Every row comes from one small tree of marks. Brackets hold a mark, then the marks that hang from it, in alphabetical order. Every link used is in the known rows. Which tree was each row made from?
Known rows
{Q {S N} Z}: [  80  119 -110    3   29 -103 -173  168 -201 -150   -7   69  192    2
  278  218 -184  -54   46  -53  -10 -208 -174   79 -181  140   19  254
  -75  -18  -46   51  151  -23  -99 -132  -21   41 -162   31 -215  132
  -15  174  -21   78   -4  -29  -20  -48   63  -29  -93   79   54  -28
  189]
{C {P {B {T Q}}}}: [ -76   18  -46 -100 -128  -33  106    8   14 -329 -280  -17  -50   61
   97  -77   13   30   57   65  120   29   54   86  115    5  100   92
 -394  -85 -144  203  145   -1   -9  -98   92  -29  171  -74 -151  243
  132 -194  -80  -59   75   78  -25  -28  -90   -8  154 -304   46  -11
 -173]
{V C {P B {T Q Y Z}}}: [  70 -167 -266   72   32  131  237  -49 -252 -447 -192 -242   87  318
   81 -111 -110 -270 -200  132  -20  283   40  -21   18 -111   74  463
 -464  112  -32  440   72  183  103 -353   55  153  501  -72 -199  162
  129 -420 -255  216  247   78 -116   79 -114  -23  110 -472 -210 -183
 -350]
{X {C {P {B {N M} {T V}}}}}: [-145   93  -46  160   56  -75  179  -83  240  -47 -219  -47   77   96
  179 -143  -51  200  -16   12   46   53  -66   73    8  124   77  -89
 -390  -87   -5  342   80   47  149  -13  -86   11  268  -34 -260  276
  219 -200 -243  -43   34  188  -30  109   69   18  104 -141  152 -124
 -392]
{Q D V Z}: [ -14  281 -284   24  262  -76 -278   39 -163 -152  115  148  264  -29
  274  398  123 -136  -85  -84  175  -75   21 -226 -157  112   72  202
 -116   38   43  282  374   21 -209  153  -66   76 -184  146 -343  -10
   63  166 -128  188 -102   87  134  -54  217 -194  147 -174  -93  157
   19]
{M {A N} C V X}: [ -55  310  233 -112 -148  -99 -210 -107  190  357   48   41  142 -278
 -172 -100   10   68 -215  266  -23  342  186  -88  128 -282  336 -425
   81  -70 -269   59 -200 -413  188 -177  -47  -80   41  205  344 -232
   27  -40  113 -235 -523   82  107 -212    8   85    6  521  308 -384
 -269]
{M {T Q} {V C}}: [  42  163  180   23  -74   15   95    3  -31  -99 -168    9   89 -195
  -15  -64 -186  109 -228  -38  -27  508  158  -40  -18 -209  137  -95
  -44  -10 -199  -22  -87  -68  122 -147  -22 -120  169   21  -21 -293
   12 -217 -273 -194 -121   15   85   -5  -48   37  -45   51 -155  -26
 -255]
{T Q {V B C P} Y}: [  61  -44 -154  -29  113   16  414  -77 -176 -421 -139 -193  305  332
  134 -246   25 -280  -73 -204  -84  243  -76   25  -73 -236  135  451
 -395   80   35  242   46  118  109 -284  -42   28  256  211 -292 -147
   92 -191 -515   84  209  114   61  126 -314  -32   54 -579 -194   44
 -541]
{P B {T Y}}: [ -39 -190 -157   -6  -59  114  116   80  -53 -139 -200 -239  123  141
   10   -4  -69   14   -8  240   77   41  -43  -94  167  -15  104   73
 -352  195  -69  303  -22   63  -58  -46   37   68  259 -196  -14  367
  132 -370  -97  268  190 -141 -169  -42  -66   17  126 -108  -46 -221
   66]
{N C {M V X}}: [ -16  192  368  292  153  -83  -46 -272  110  160  -57   76  358 -125
 -118   92   13  144   -8    3   -8  277  -72 -274   87 -115  209 -292
 -153  -25  -71  119 -163 -255  114   36 -158 -150  158   18  278  -83
  152  -82 -206 -179  -65   78   46  -24  218  -58   37  181  467 -205
 -348]
{Q B D {S E} {V C}}: [ 108  228 -254  130  399 -149 -365  163 -203 -280   77  156  453  160
  102   44  105 -239  -20  -98  248 -350  -48 -214 -214  101  119  232
 -288   96   69  292  317   11   53  -67   40   59 -162  102 -444 -266
  -82   28 -253  354  -34  -93  181 -137  183  -55   45    6  -31   57
  -71]
{X {C {P T}}}: [-156   30   -6  139  150   99   98  -35   92  192 -100 -108   39   58
   10 -151  -42  193 -206  119   22  126   29  148  108  136   17 -164
  -64   -4  -84   75   41   13   62  147    5  -24   42   82 -196   92
   33 -210 -158    0 -125  140  -73    3  178  145  -44  -81   -4 -186
 -143]
{X {C {P B}}}: [-149   68  -80   81   61  -10   39  -62   74    4  -87   18   -2   55
   47 -168   98   86  -80   95   13   24  154  141  121  151   38 -138
 -130  -34  -56  167   16 -102   72   39   15   50   52  134 -195  123
  112 -164 -159   35 -179  132  -23  -37  158   53   41  -74    7 -208
 -294]
{E {S {N C M}} X}: [  82    9  391  111  184  -31  163 -234  187   60  -31  126  153   -8
  -43   20 -220  123  -13 -100 -146  224 -116   51  -96  -56  142 -361
 -221 -261   65  -29 -221 -114   71  182   72 -303   86    7  141  396
   62  113   -7 -114  439  -92 -217  179  156 -163    8  130  436 -368
 -516]
{S E {N C M}}: [  -8   -5  185  236   52 -185  191 -142  153   19  -72   46  191   -1
  -79   20 -120  -40  189 -133  -33 -115 -179  -53  -99   83   99 -109
 -402 -137  103  197  -79 -167   98   -9   44  -70   84  -61   79  270
   71  131 -137 -130  288 -100 -188   83   75   16 -406 -178  477    9
 -376]
{V {T {Y D {P B}} {Z N}}}: [  18 -244 -177   56   -9  -44  321  149  -37 -511  -83   -7  -97   72
  180 -111 -315 -189 -102  -63  -68  207 -207 -133  -30  -54   80    2
 -300  155   94  499   32    4  -52 -204 -111  226  191 -135 -111   83
  143  -62 -113   51  173  177 -123    9 -100 -210   59 -235   47 -220
   29]
{T {Q B Z} {V P} Y}: [ 130   67 -192  -47  187  -46  257  120 -400 -445 -192 -114  302  232
  401   76  224 -281   49 -105  -87   35 -304   79 -197 -159  126  566
 -377  106 -111  395  284   36  -79 -166  -93   29   27  299 -320    5
  151   12 -483 -187  123  230  131   39 -253  -69  132 -652 -146  195
 -159]
{C {P {T {Q D} V {Z N}}}}: [-200  173   81  -65  114  112  254   61  -66 -307  -29  -78  128  -67
  179  -46 -180 -261 -188 -150  -40  134  -95   35 -120 -136  129  358
 -437   33 -240  338   96   91 -110  -52  -66  -13   54 -181 -263  173
  154 -103 -323 -155 -137  272 -172   92   13  -72  102 -497 -161    8
 -265]
{V {B {T Y}} C P}: [ 108 -194 -218  131  -60   -7  212  -61   49 -149 -158 -224  132  431
  135 -156  -20   19  -41   -9  129  284 -129  -49   64  -30   13  214
 -252  -28  147  152  148  235  224 -302   65   72  383  112 -339  -81
   27 -187  -63  361  419  -22   69  112 -177  -94   69 -162  -32  -62
 -376]
{V C {P B} {T Q Y}}: [  23 -209 -307  109   29   -7  161  -63 -139 -569 -287 -108  142  355
   98 -172 -116 -252 -109 -121    6  169  175  -16   23 -120  145  262
 -277   87  102  430   78  171  309 -338   32  195  365   95 -237 -156
   60 -448 -305  285  287  132  -85  -32 -242  -41   30 -427   -6 -101
 -435]
{E {S {Q V {Z {D N}}}}}: [ -42  123  -79 -152  208   14  -14  180 -220 -160   -6   25  169  -61
  298  402  -36 -243  -64  252 -175   52    4  -40  -55  122   47 -138
  -45   27   58  -26   95   63 -161   99   -8 -261  -35  -90 -239  146
   35  364  -34  -42  213  170  218  150  -52  -63  230   15  -36   61
 -168]
{E {S {N C M} R} X}: [  18   -2  455   96  198 -144  167 -230  216 -101 -114  153   27   73
    2  -18 -209  111   -7  -94 -136  180  -78   53    5   83  179 -447
 -278 -240   34   27 -251 -105  136  239  133 -380   43  -19  -35  391
   32  191 -111  -54  445 -214 -305  169  105 -132  -67   91  367 -378
 -605]
{A {N {C {P {B T}}} {M X}}}: [-126  111  219  136  106  -61   -4 -271  151  -95  -83  -37  256  -30
 -163 -134  -13   47   39  187   63  105   28 -119   -1  -63  264 -182
 -396 -134  -95  402    8 -163  -26 -125  -86   64  321  -38  156  186
  279 -145   27 -162  162   54 -156  -58  121 -101  145  -90  572 -237
 -432]
{M A C {T {V B}} X}: [-161  203   61  -75 -223   26  167 -205  149  578 -128 -186  165 -189
  -67 -145  -72   12 -208   32   34  613   -5 -123  185 -268  214 -230
  -58 -153 -165  -93  -47 -329  159 -196   54 -110  190  202   27 -299
  212 -153  -53 -121 -324  165  138 -143 -207   90   20  612  180 -325
 -440]
{A {N {D Q} {M T X}}}: [-122  202  237   11  170    9  208 -192 -106  103  116 -109  334 -150
 -138  -41  -27  -20  -48  152 -110  263  -69 -296  -48 -151  272 -239
 -112  -77 -130  100 -156 -167  -70   29 -140   32  370 -119  105   36
  232 -149   -4 -268 -117  -37   -9  -12   65   -7   41   42  343  -79
 -335]
{V C {P {B N}}}: [ 121  -47 -201  110  -65   12 -130  -92  -14 -251  -93  -74   88  197
  147  -18 -135 -131  -87   61   29   89   81    5  -22   29   -2   55
 -181  -34   57  260    9  117  256 -331   78  156  363   -6 -266 -165
   -2 -193   34  324  130    4   51   91    3 -102   82  -85  -54 -152
 -384]
{Y {D {Q {S E}}}}: [  78   62  -58 -148  215 -168   72  143 -122 -239   21   41  170  150
    3  -55   44 -125   66   23  -32 -156 -226  -90  -34  210  -71 -118
  -34   20   82    4  -81 -112  -49 -102  -37  -80  -52  -92 -176  -29
 -119   49 -149   46  -38 -137  309  -71  -31   86 -123 -117 -102   -5
  132]
{Z {D Q} N}: [-123    8  109  -54   74  -50   12  110  -52 -252   85  -49   52 -136
  151  158  -54 -230   54   89 -221   37   -6  -81  -97   55   -2 -234
   21  116  -46  155   -1   35  -22  -42  -87 -109  167 -267  -43   11
   72  196 -155 -185    2  192  100   64  -89  -65  123   33  -32   57
  -63]
{B {T {Q D} V {Y P} Z}}: [ 144   98 -137  -69   59  -70  546  164  -98 -692 -105    1   75   75
  193  -70  -76  -84  -98 -216   16  206 -263  -91 -168 -206   30  538
 -601   75  143  601  267  169 -199 -111 -123   40  135  -53 -367  372
  191   10 -337 -320  218   15   42   40 -211  -59  145 -582 -115  252
  -63]
{A {N D M}}: [ -70  -11  181  109  236   43   23 -112  -18   38  229   35  240  -87
 -155 -102  -25  -41   47   35 -104  -47   14 -241 -101 -109  262  -82
 -233    8  -25   89  -48 -109  -32   92 -172  139  197 -141  169  201
  140 -128   47  -56   62    5 -166   33   80 -109   28 -238  329  -19
 -247]
{M A {T {Q Z} V} {X C}}: [-122  342   38  -80  -11   10  199 -160 -178  281 -288 -213    5 -184
   88    8  -78    6 -197  -20 -179  583  -36  115  -25  -98   71  -79
  -16 -108  -94  144   57 -326    3 -127  -77 -105  114  245 -121  -83
  291   -5 -364 -418 -321  312   61 -138 -119  222  -93  147   69 -165
 -405]
{Y {D {P B}}}: [  64  -17 -187  -85   42  -45  167   68  -66 -195    1  -27  -20   84
   50   -6  -33  -97  -75   44    7  -65   -3  -72  108  190  -60 -262
 -134   92   41   26  -77 -149   -8  -69    8  146  168  -95 -137   20
   28 -161  -63  152   14  -97  189   11  -25  -58  -32 -157 -119 -118
 -194]
{E {S N Q} {X {C P}}}: [ -33  166  232  -68  100  -47  306   26  275   41 -121  106   17   80
   92  -89 -129   94 -145  149 -190  174  -53  298   13   69   43 -424
  -80 -318  -18  -89 -294  -94  126  248  107 -447 -184  222 -205  353
  -34  237  -37 -238  123  -91 -171  172  157   61 -131   93  194 -404
 -516]
{S {E {X C}} {Q {D N}} R}: [ -93  265   -8 -114  171 -272  232  124  206 -276  -89   75  -39  268
   88   33   80  -58   71   79 -111  -10  -24   31   95  369  -72 -279
 -344 -175  169  285 -327  -90  178  280   97 -375 -216 -112 -524  274
  -41  311 -256  -91  104 -436  -20   45   -2  176 -381 -185 -168  -96
 -510]
{E {S Q R}}: [ -89  -11  187 -120   56  -52   51  104   11 -217  -93  106  -72  125
   57   -2  -13 -121  -44  213 -121   39  -19   31  158  129   11 -259
  -76  -64   38  -61 -142   -1  102  103   91 -335 -131  -18 -329  107
 -103  215  -13   18  164 -194  -52   46 -103   61   -1   46   50 -121
 -246]
{A {N C {D {Q {B T} S}}}}: [-114  -13  136  151  299   24 -101   80 -178 -390  152  -13  300   -8
  -74 -212   49   92  154  149  -14   23  -43 -207 -148   56  190 -132
 -296   93  -49  274  177   64 -119  -42 -144   96  217 -117 -203   78
   98 -111  -87 -269  185 -119   47  -73  -67   39  193  -41  259  122
 -229]
{A {N {C {P B T}} {M X}}}: [-176   91  211  147  202   69  -59 -273   55    4  -43  -96  377  -33
 -217 -114  -78  -27  -36  270   31   94   37 -131   40  -76  311 -204
 -407  -58 -186  374  -77 -205  -59  -58  -68   65  327  -73  189  144
  253 -291  -25  -67   65   52 -223  -61  186  -64  125 -108  503 -366
 -389]
{Z {D {Q {V B}}} {N M}}: [-230    4  -48   46  235  -83  -62  -31  -82 -155  106    0  325  -28
  198  234   -1 -249  120   80 -133   47 -120 -279  -81   14  196 -241
 -215   84  -48  164   84   11  -31   67 -112 -146  319 -182  -66   -8
  160  106 -283  -33   48  341  137  165  -40 -170  256  -35  125    5
 -227]
{B {N C {D Q}} {T V}}: [-110   24  177  183   92    7  284  -31  107 -312  -90 -155   90  -53
  125  -58 -121  205  115  -97   -1  264 -118 -225  -95   81   49 -132
 -359   42   82  332  147  250   -8   23 -139  -34  326 -289 -287  159
  178   -9 -252 -309  271  -40   82  161 -151   44  124 -126  147  297
 -440]
{M {A N} C {V P T} X}: [ -94  158   42   15 -190  -96 -260  -69  231  351  -80   12  248 -126
 -109 -175  -85   12 -266  134   -5  376  167  -72  192 -295  400 -391
  140  -93 -177  134 -153 -253  441 -301   -9   19  121  322  166 -475
  -28 -236  211  -70 -414  234   76 -247  -98   67  -14  451  355 -381
 -458]
{S {E {X {C P}}} N}: [  46  160  123    2  -27 -204  311   13  319  180 -193  -11  -81   67
   16 -173  -70  114   38  -56  -51  -40  -89  305  -32  162   51 -185
 -209 -288  -18  111 -190 -167  148  133  186 -214 -171  134  -47  294
   14  253  -83 -182   50 -145 -215   61  176   97 -413  -86  111 -219
 -425]
{N {D {P {B {T Y}}} Q}}: [ -53  -18 -198  -33    9  -35  493   69 -174 -351  -65 -185   20  170
  161   98  141   70   82   57   11    4    7 -223  179  104   67  -87
 -338  130   48  347   30   94   20   51   24  141  406 -269 -359  330
  177 -241 -220    2   61 -159  185   92 -175   56   95 -222  -11  122
 -446]
{P {B {N C}} {T V Y Z}}: [ -93 -130  -59  158    9  173  279   34   41 -299 -213 -298  110   73
  115 -164 -193  -59  -35  120  -19  268 -118  -81  -40  -60  109  291
 -551  179  -74  617    9  194  -96 -212  -90  112  371 -262  -58  388
  283 -247 -331   29  288  -19 -243  109  -72  -61  247 -218  -50 -140
 -270]
{P {T Q Y Z}}: [  -8 -115  -44  -21   65  155  340   46 -182 -263 -165 -216  -22  132
   53 -128  -93 -105 -134  108  -72  294 -144   38  -23 -155   51  421
 -325  108 -122  264   43  124 -120  -82  -39   -8  207 -120   48  354
  118 -194 -299 -108  169   45 -189   37  -92   40  100 -431 -111  -38
   59]
{B {N {D P} {M X}} T}: [  86   98  136  198    1  -21  256 -146   92  114 -140 -188   39   27
  159   90 -193  219  -23   -2   32  202 -267 -202   72   33   44 -186
 -299  -94   54  137   39   14  202   39  -62   44  432 -312  -72  201
  190  -69   32  -42  177  -52   53  110   79  -55   78   13  475    7
 -384]
{N C {M V}}: [ -52   54  261  316  189  -51  -59 -182  132   60   16  168  326  -99
  -82   92   29  177   48  -74  -27  170  -16 -253   26  -94  198 -252
 -192   -1  -34  138 -109 -154  111   82 -164 -106  129   -8  162   -7
   79 -150 -243 -128   15   99   40   58  144  -86   18   -3  339  -84
 -311]
{Q {D {N M}} S {Z P}}: [ 170  243 -278   33  260  -66 -338   39 -294 -344  237  156  535   79
  413  455  -74  -91   15 -195  -29 -129 -158 -129 -198  133   27  214
 -313   20   89  286   41  -41  -89  -18 -140   93   33 -128 -481  248
   72   16  -90  144 -144  207  193   22  101  -98   57 -195    7   13
   27]
{C {P B T}}: [-138  -32  -82  -21  -45  114   12   28   16  -17 -188 -113   97   66
   30    0  -63   12  -26  190  145  -56   46    9  195   51  144  -18
 -303   14 -208  160   22   -8  -24   -4  122   13  168 -141 -121  172
   92 -344   -6  194  -48   38 -110   -8   56    4  113 -109  -27 -222
  -88]

Write each row's tree
[ 149  166  -73   31  219 -123 -185  130  -70  183  -87   57   21  130
   88   25   73   97   92   19  -90  -23 -138  154  -99  254  -57  132
 -122 -183   98  222   97 -182   52   51   27 -107 -310   58 -190  153
   32  256  -78   23   43  -79   67 -169  167   38  -93   67  -32 -223
  -51]
{Q {S {E {X C}}} Z}
[  42  100  -75  -37  154   -4 -127   86 -410 -340  -97   55   14  106
  264  122  120 -152  128   87   21   55 -145   88 -165   69   26  289
 -273  -22 -180  117  337 -103 -140  -34   -4  -34    9  114 -172  -31
   86   51 -265 -231   69  125  105  -52  -75  -40  121 -278  -59  107
   84]
{T {Q B Z}}
[ 142   56  -96  -80  208  -24   29   77 -362 -399 -115    3  207  118
  244   87   62 -108   -8  -58 -126   40 -152   65 -144 -109   42  471
 -177   71  -41  282  178  -59 -133 -115 -132   17 -140   97 -125  199
   52   44 -371  -10   48   62   70 -130  -71  -37  134 -406   26   29
  219]
{T {Q S Z} Y}
[-104   59  -86  -77   51  -42  175 -220  -97   70   17  -43   97   61
  117  294  -84  -10   82  -98 -123  -21  -70  -34   -7  -75  101 -170
  -69  -62   24   -2 -230 -100   60  -30  -24  -15  317 -178   39  170
   58 -121 -110   11  -90  235  109  232 -127   49  -83   -5  167  -90
 -229]
{D {N {M A}}}
[ -19  215   79  170  166  -72   -6   56  109 -209 -109  153  298  186
  256  157   20  -58   66  224   75  -33 -168 -133  -73  -58  164 -143
 -248 -123 -237  133  -96  -62  229  -30  -88 -250  110   68 -197 -247
  -35  -62 -296 -113 -105   68  126  225   91  -49  -10  -38  225 -112
 -212]
{S {Q {B {N {M {V {C P}}}}}}}
[ -80   95  -74 -158  122  -50  205   89 -163 -313   49 -102  123    1
  184  206   -5 -163   71   90 -156  -32   56  -27  -46  147  -18 -146
   32  107    3    7  -96  116 -100  -28  -18 -110  299 -302  -98   65
   42   56 -202 -154   41   94  302  156 -168   52  120   -2 -224  179
  -91]
{Z {D N Q}}
[  69   44  -18   57 -345   29 -128  122  135  115 -246  -54  241 -166
  170  -16 -145  181 -129   99  -17  397  -84  -22  164 -165  154 -186
  -72  -45 -196   94 -182  -28  219 -255   44  -23  235   45 -147 -147
   17 -259  141   82 -121  -38  101  -22    4  -95  160  159  -80 -132
 -277]
{M T {V {P {B N}}}}
[ 181 -142 -223  122 -135  -40  100  -49   86 -359 -246 -200   51  294
  217  -40 -129    9  -82   72   86  176  -32  -23   -5  -20  -11  134
 -285    5  124  429   89  254  258 -375   43  155  448  -45 -288   71
   54 -202   -8  333  368  -56   15  106  -97 -106  120 -175   21  -94
 -312]
{V C {P {B N {T Y}}}}
[  51   -1 -284   34   50   61  -87  -65 -233 -439   21  -12    3  125
  135 -185  -58 -245 -107   -1    9  392  118    4 -131  -65  139  319
 -436    6  -75  217  165   84  -57 -153   44    6  264  160 -222  -86
  139   31 -291 -189  -42  369  -58  130  -99    8  114 -370 -234   27
 -408]
{T {Q {V B C}} {Z P}}
[-318   13  185  187  272   97  119 -146  -85 -143   70 -110  232 -209
   87  154  -81   24  -82  -14  -65  214   30 -274   19  -24  248 -361
 -273  136 -167  336  100   63 -108  247  -74  -10  157 -189 -224   42
  146  -20 -281 -167 -119  280  -57  146  117  -20   87 -243  219   27
 -452]
{Z {N {C {P T}} {D {Q V}}}}
[ -59   51 -111   -7  117  165   26   39 -243 -279 -183 -233  101  204
  225  -29 -303 -122  -17   68   64  312 -120   37 -148   97   56  344
 -512   21 -124  194  261  136  -60 -156   -2  -34  309 -166 -337  -96
  127 -183 -387   46  251   49   -7  108 -174   12  102 -261 -266  -28
 -219]
{P {T {Q Z} {V {B N} C}}}
[ 188  -64  -93   48 -208  -18  323  146  214 -331 -196 -241  -85   84
  328 -161 -163   79  -32  -61  -31  288 -267   73 -176 -113   -2  335
 -365   42   33  513   43  323    7 -243 -111   25  235  -93 -178  377
  199  153 -127 -264  203  168 -150  194 -203  -10  114 -268  -65  143
 -120]
{B N {T V Y {Z P}}}
[ -27  271 -237 -170   30 -128  309  212  -49 -246   51    0  154  159
  146  260   62 -250   65   12  -71 -234  -83  -25   35  179 -126  -38
 -276  -74  167  225 -213  -50   91   30   81  -70  -70 -201 -493   88
  -73  169  -96  -38  -13 -275  250  100 -103  135 -328 -287  -81  188
 -418]
{S E {Q {D N P}}}
[-106  106 -125  -29  -41  -41  341 -254   22  294    2  -96  315 -108
  138  211 -106    5 -192 -188 -151  306  -47  -91   16 -274  190 -183
 -106 -110  -22   38 -180  -87  215 -138  -23   10  376    0 -116  -35
  113 -256  -83  -96 -184  367  246  197 -254   55  -93   87  112  -85
 -496]
{D {N {M A C {T {V P}}}}}
[  58   88   36 -116  -10 -120  154  147  210   64 -151   30  -43  148
 -100   40  100  -83  209  179  -88  -35 -121   -5   37   47  -18  -99
 -226 -253   74  135 -234 -145  119  133  105 -363 -232  -39  -12  141
  -21  276   23 -211  169 -270  -41   20  -57  103 -279  -79   52 -115
 -217]
{S {E X} Q}
[ -66  -98 -383  157  100  129  -61  -51 -144   14  -32 -188  189  267
   92  -61 -105 -160 -202  104  148  261  -22 -125   26    4  145  256
 -267   40  -19  116  217  263   65 -164  112   87  350  106 -316 -247
   34 -206  -67  343  129  189    5  162   12  -63  153 -105 -245 -112
 -397]
{Q {V B C {P {T Z}}}}
[  -4   24  191  298   63   32   56 -187  -24   83  180  -77    1 -146
  103  -72 -138  -63 -130  -14 -249  427 -123 -142  -50  -18   91 -108
 -318   30  -16  270  -97 -143   95   37 -189   73  284 -127   12  298
  335  140  -72 -325 -207  452 -253   91  206  -25  -34  -65  301 -219
 -462]
{T {Z {N D {M {X C}}} P}}
[ -13  116 -379  -59  235   16  295  189 -475 -289  -95 -226  132  378
  417  364  199  -44   39  246   69  -62 -266    7  -25  200  -11  100
 -198  106 -163  403  201   93 -110   50   65   54  256  -11 -516   -1
   63 -142 -401  -67  -26  -29  315  122 -119   86   67 -175 -210   36
  -54]
{D {P {T Y}} {Q B Z}}
[-154  186  247   41    7 -105   38 -381  155  342   29   30  112 -167
   64  183  -55  -79 -155  -13  -91  229  -54 -113   58 -261  222 -348
  -84 -176 -185  155  -91 -373  239  -42  -56  -71  124   35  183  -39
  149   33  -51 -103 -392  448    0   12   95  -75  -42  214  593 -413
 -321]
{Z {N {M A {C P} X}}}
[ -83  -79  -93  -22  -11   99  212   18   31  -90 -237 -184  158  138
   81  -15    3   11  -54  173  115  -31  -11   -7  194  -55  174   70
 -316   79 -190  297  -19   10  -43  -14   74   34  160  -84  -78  296
  120 -346 -143  248    6   13 -144    5   33  -27  130 -249   22 -235
  -50]
{C {P B {T Y}}}
[ -38   37  -18  175  122  -50  281 -145  -58 -142  118  -62  104   69
  166   52 -160 -361 -143 -259 -188  125 -109 -100 -270 -172   83  351
 -259    2   38  364    5  168  186 -307 -146  144  318  -98 -167 -110
  179   33 -227  -37   24  439  -76  310  -47 -164  -38 -246  -62  -63
 -593]
{T {V C P} {Z {N M}}}
[ -21  -21  253  -97  -62 -120  112   44   28 -202 -105   56 -106   30
  126  -75 -232  -40  -86   -3  -67  -15  -51  181   62  159   73 -232
  -91  -46  -20 -125 -114   24   70   25  182 -200  -30  -16 -238  231
  -94  222   23   90  207 -213 -213   76  -26   -1  -88  109   73 -130
 -270]
{E {S N R}}
